Below are the code and all the weights of a small trained network. Each question names an input and a target symbol and asks about switching units off, where a switched-off unit gives its printed mean instead of its output.

import numpy as np


def w(rows, s, z=0):
    codes = np.array(rows[::2]) - 128.0
    scale = np.full(codes.shape[1], s)
    scale[-1] = z or s
    return codes * scale


def norm(h):
    return h / np.sqrt((h * h).mean(-1, keepdims=True) + 1e-5)


def f(y):
    return y / 2 * (1 + np.tanh(0.7978845608 * (y + 0.044715 * y**3)))


def softmax(a):
    e = np.exp(a - a.max(-1, keepdims=True))
    return e / e.sum(-1, keepdims=True)


def log_softmax(a):
    a = a - a.max(-1, keepdims=True)
    return a - np.log(np.exp(a).sum(-1, keepdims=True))


def net(x, mask):
    ids = ['ΓΞΠΣΨαβδεζ'.index(c) for c in x.split()]
    T = len(ids)
    res = E[ids] + P[:T]
    u = 0
    for l in range(2):
        r = norm(res)
        for j in range(3):
            rows = slice(3 * j, 3 * j + 3)
            q, k, v = (r @ M[l][rows].T for M in (Q, K, V))
            z = softmax(np.where(np.tri(T) > 0, q @ k.T / 3**0.5, -1e9)) @ v
            o = O[l][rows]
            res = res + np.where(mask[u + j], z, o[:, -1]) @ o[:, :-1]
        u += 3
        y = f(norm(res) @ A[l][:, :-1].T + A[l][:, -1])
        res = res + np.where(mask[u : u + 8], y, B[l][:, -1]) @ B[l][:, :-1]
        u += 8
    return log_softmax(norm(res)[-1] @ U[:, :-1].T + U[:, -1])


Q, K, V, O, A, B = {}, {}, {}, {}, {}, {}
E = w([
[66,158,108,193,112],'Γ',
[128,111,119,110,250],'Ξ',
[105,164,93,61,121],'Π',
[110,119,101,74,179],'Σ',
[219,164,45,124,150],'Ψ',
[217,235,38,126,111],'α',
[140,89,72,102,141],'β',
[145,72,93,149,75],'δ',
[142,58,159,152,187],'ε',
[192,63,121,77,85],'ζ',
],0.021)
P = w([
[247,214,238,127,131],'0',
[222,190,234,156,121],'1',
[206,180,216,164,119],'2',
[184,166,191,154,121],'3',
[161,154,168,147,129],'4',
[118,123,149,131,142],'5',
[118,125,117,119,130],'6',
[90,86,82,103,128],'7',
[85,78,60,92,124],'8',
[1,23,28,72,142],'9',
],0.0065)
Q[0] = w([
[93,93,47,168,159],'0.h0',
[156,115,124,63,164],'0.h0',
[110,76,154,129,120],'0.h0',
[234,98,78,35,136],'0.h1',
[156,124,254,42,101],'0.h1',
[157,115,171,118,72],'0.h1',
[127,194,61,144,179],'0.h2',
[97,88,250,135,78],'0.h2',
[119,127,104,150,103],'0.h2',
],0.014)
K[0] = w([
[62,122,72,148,159],'0.h0',
[180,85,76,91,141],'0.h0',
[177,159,102,153,129],'0.h0',
[200,81,142,28,30],'0.h1',
[180,182,240,133,182],'0.h1',
[98,97,205,134,108],'0.h1',
[136,132,3,102,136],'0.h2',
[82,176,245,70,143],'0.h2',
[186,139,46,144,107],'0.h2',
],0.014)
V[0] = w([
[211,134,181,165,105],'0.h0',
[183,135,253,72,166],'0.h0',
[118,59,137,168,67],'0.h0',
[116,137,14,133,128],'0.h1',
[69,131,72,236,195],'0.h1',
[183,203,171,111,156],'0.h1',
[75,95,105,105,127],'0.h2',
[151,137,93,129,121],'0.h2',
[194,127,48,172,133],'0.h2',
],0.0083)
O[0] = w([
[93,102,116,207,149,141],'0.h0',
[29,102,116,146,175,127],'0.h0',
[130,136,157,165,97,87],'0.h0',
[170,98,126,157,130,172],'0.h1',
[254,198,121,121,106,72],'0.h1',
[150,145,188,61,172,142],'0.h1',
[154,142,150,162,100,80],'0.h2',
[101,125,100,150,123,179],'0.h2',
[39,84,24,147,151,255],'0.h2',
],0.0082,0.0077)
A[0] = w([
[100,117,186,192,97,42],'0.n0',
[131,152,118,118,101,62],'0.n1',
[40,128,176,104,108,82],'0.n2',
[64,113,76,59,113,251],'0.n3',
[121,174,158,133,108,47],'0.n4',
[207,115,75,118,211,147],'0.n5',
[118,247,147,126,134,59],'0.n6',
[158,134,118,174,56,253],'0.n7',
],0.014,0.0016)
B[0] = w([
[159,142,184,179,86,131],'0.n0',
[204,128,174,100,143,128],'0.n1',
[249,183,103,146,193,147],'0.n2',
[248,221,149,168,179,255],'0.n3',
[91,128,191,108,79,120],'0.n4',
[44,95,68,162,236,238],'0.n5',
[81,63,162,97,2,147],'0.n6',
[127,157,120,252,123,165],'0.n7',
],0.0095,0.01)
Q[1] = w([
[65,175,176,134,116],'1.h0',
[174,117,159,218,210],'1.h0',
[129,105,94,181,151],'1.h0',
[149,142,86,175,147],'1.h1',
[138,110,84,126,102],'1.h1',
[111,115,109,75,120],'1.h1',
[141,47,133,101,150],'1.h2',
[132,137,70,92,235],'1.h2',
[252,82,143,164,128],'1.h2',
],0.023)
K[1] = w([
[143,121,180,183,147],'1.h0',
[173,62,135,113,127],'1.h0',
[129,36,131,106,122],'1.h0',
[182,79,69,131,108],'1.h1',
[134,143,110,120,86],'1.h1',
[30,132,138,86,131],'1.h1',
[160,84,166,138,197],'1.h2',
[145,203,44,117,179],'1.h2',
[251,52,143,237,156],'1.h2',
],0.02)
V[1] = w([
[215,213,133,111,133],'1.h0',
[188,63,136,89,106],'1.h0',
[120,153,157,118,148],'1.h0',
[115,253,146,128,165],'1.h1',
[20,183,108,140,103],'1.h1',
[85,127,178,150,187],'1.h1',
[139,165,119,135,207],'1.h2',
[105,140,77,173,109],'1.h2',
[157,159,166,184,88],'1.h2',
],0.017)
O[1] = w([
[83,140,62,218,130,113],'1.h0',
[96,29,119,118,119,95],'1.h0',
[95,163,121,156,127,126],'1.h0',
[211,137,140,23,76,147],'1.h1',
[198,251,90,138,128,100],'1.h1',
[117,69,62,131,141,142],'1.h1',
[165,140,165,122,61,250],'1.h2',
[111,84,130,77,76,194],'1.h2',
[150,175,102,69,149,96],'1.h2',
],0.012,0.014)
A[1] = w([
[200,154,172,147,135,98],'1.n0',
[54,166,75,50,99,171],'1.n1',
[159,111,95,108,197,82],'1.n2',
[148,122,9,82,141,25],'1.n3',
[140,134,155,154,79,108],'1.n4',
[51,110,185,84,217,213],'1.n5',
[175,153,138,57,138,25],'1.n6',
[137,178,78,81,202,254],'1.n7',
],0.015,0.0022)
B[1] = w([
[173,60,134,127,94,183],'1.n0',
[95,6,142,77,82,153],'1.n1',
[147,127,200,185,114,201],'1.n2',
[228,127,90,65,165,248],'1.n3',
[99,159,128,173,89,138],'1.n4',
[98,185,112,57,70,187],'1.n5',
[72,131,184,151,185,189],'1.n6',
[11,143,101,133,132,254],'1.n7',
],0.014,0.0083)
U = w([
[142,221,152,110,35,223],'Γ',
[64,210,145,83,156,215],'Ξ',
[204,246,188,117,150,116],'Π',
[152,168,197,165,209,253],'Σ',
[151,155,63,127,235,50],'Ψ',
[148,145,63,23,126,143],'α',
[244,103,138,144,117,94],'β',
[127,185,102,252,116,80],'δ',
[163,119,221,50,86,151],'ε',
[59,50,136,159,114,44],'ζ',
],0.012,0.0031)

Each question gives the input, a string of symbols that net reads in full, and the target symbol t.
The units are the heads (3 rows each of Q, K, V and O) and the neurons (one row each of A and B). Each row of codes is followed by its name. A weight is (code - 128) times the scale printed after its matrix; where a second scale follows, it is the last column's (O, A, B and U).
mask holds one flag per unit, layer by layer, with each layer's heads first. A switched-off unit (its flag False) gives its mean, the last column of its rows in O or B, instead of its output. The means were averaged over made-up inputs and are rounded, as every weight is.
A unit's drop is (log p(t) with every unit on - log p(t) with that unit switched off) / (log p(t) with every unit on - log p(t) with every unit switched off).
The circuit of an input: a set's keep is (log p(t) with only the set's units on - log p(t) with every unit switched off) / (log p(t) with every unit on - log p(t) with every unit switched off). Starting from the 12 units with the biggest drops (on a tie, the unit counted first), units are removed one at a time, each time the one whose removal leaves the highest keep (on an exact tie, the one counted first), for as long as the keep stays at least 0.8.
circuit, biggest first: the units of the circuit, biggest drop first
unit that matters most: the unit with the biggest drop
top k neurons: the k neurons with the biggest drops, biggest first
k most important neurons of layer l: the k neurons of layer l with the biggest drops, biggest first
input α ζ β, target ζ: top 2 neurons -> [0.n5, 0.n2]
input δ Ψ ζ Π Ψ α Ψ Γ Ψ Σ, target Ψ: 2 most important neurons of layer 0 -> [0.n3, 0.n2]
input ζ β α Ψ Γ Π, target Ψ: unit that matters most -> 0.h1
input ζ α α Ξ, target α: top 2 neurons -> [1.n5, 0.n3]
input α δ α, target δ: top 2 neurons -> [0.n5, 0.n3]
input α Π Ξ Ψ Π Ψ β Σ Ψ Π, target Π: top 2 neurons -> [0.n3, 0.n5]
input ζ ε Ψ α ε Σ ε, target ε: circuit, biggest first -> [1.h0, 0.h1]
input δ Ψ ε Ψ β α α δ, target Ψ: 4 most important neurons of layer 0 -> [0.n5, 0.n7, 0.n0, 0.n3]
input Π Γ β β Ψ ζ Ξ Π ε β, target ε: top 2 neurons -> [0.n2, 0.n3]
input Π Σ Σ α ζ Ψ Π, target ζ: top 2 neurons -> [0.n5, 0.n3]
input α ε β β Γ α α α Γ, target α: top 4 neurons -> [0.n3, 0.n6, 1.n2, 1.n1]
input ζ Π Ψ Π α α ε Σ, target ε: top 2 neurons -> [0.n3, 0.n5]
input β α ε Π Γ ε Ξ ε α, target ε: 3 most important neurons of layer 0 -> [0.n3, 0.n7, 0.n2]
input β Γ α ε α β Γ δ Γ Γ, target Γ: circuit, biggest first -> [0.h0]
input α δ ε Ψ δ α, target δ: circuit, biggest first -> [1.h1, 0.h1, 0.n5]
input ζ β Π δ Σ Π δ δ, target δ: circuit, biggest first -> [0.h1, 1.h1]
input Ξ Π Π Σ Σ δ Ψ δ Σ, target δ: 3 most important neurons of layer 0 -> [0.n3, 0.n7, 0.n5]
input Ξ α ζ Σ Π α Ψ Γ δ Γ, target δ: top 2 neurons -> [0.n2, 0.n5]
input δ Π ζ ε, target ζ: 2 most important neurons of layer 0 -> [0.n2, 0.n5]
input Σ Σ Σ ζ, target ζ: top neuron -> [0.n2]
input Γ Γ Ψ, target Ψ: top 2 neurons -> [0.n5, 1.n3]
input Γ Π Ψ δ, target δ: 3 most important neurons of layer 0 -> [0.n7, 0.n5, 0.n3]
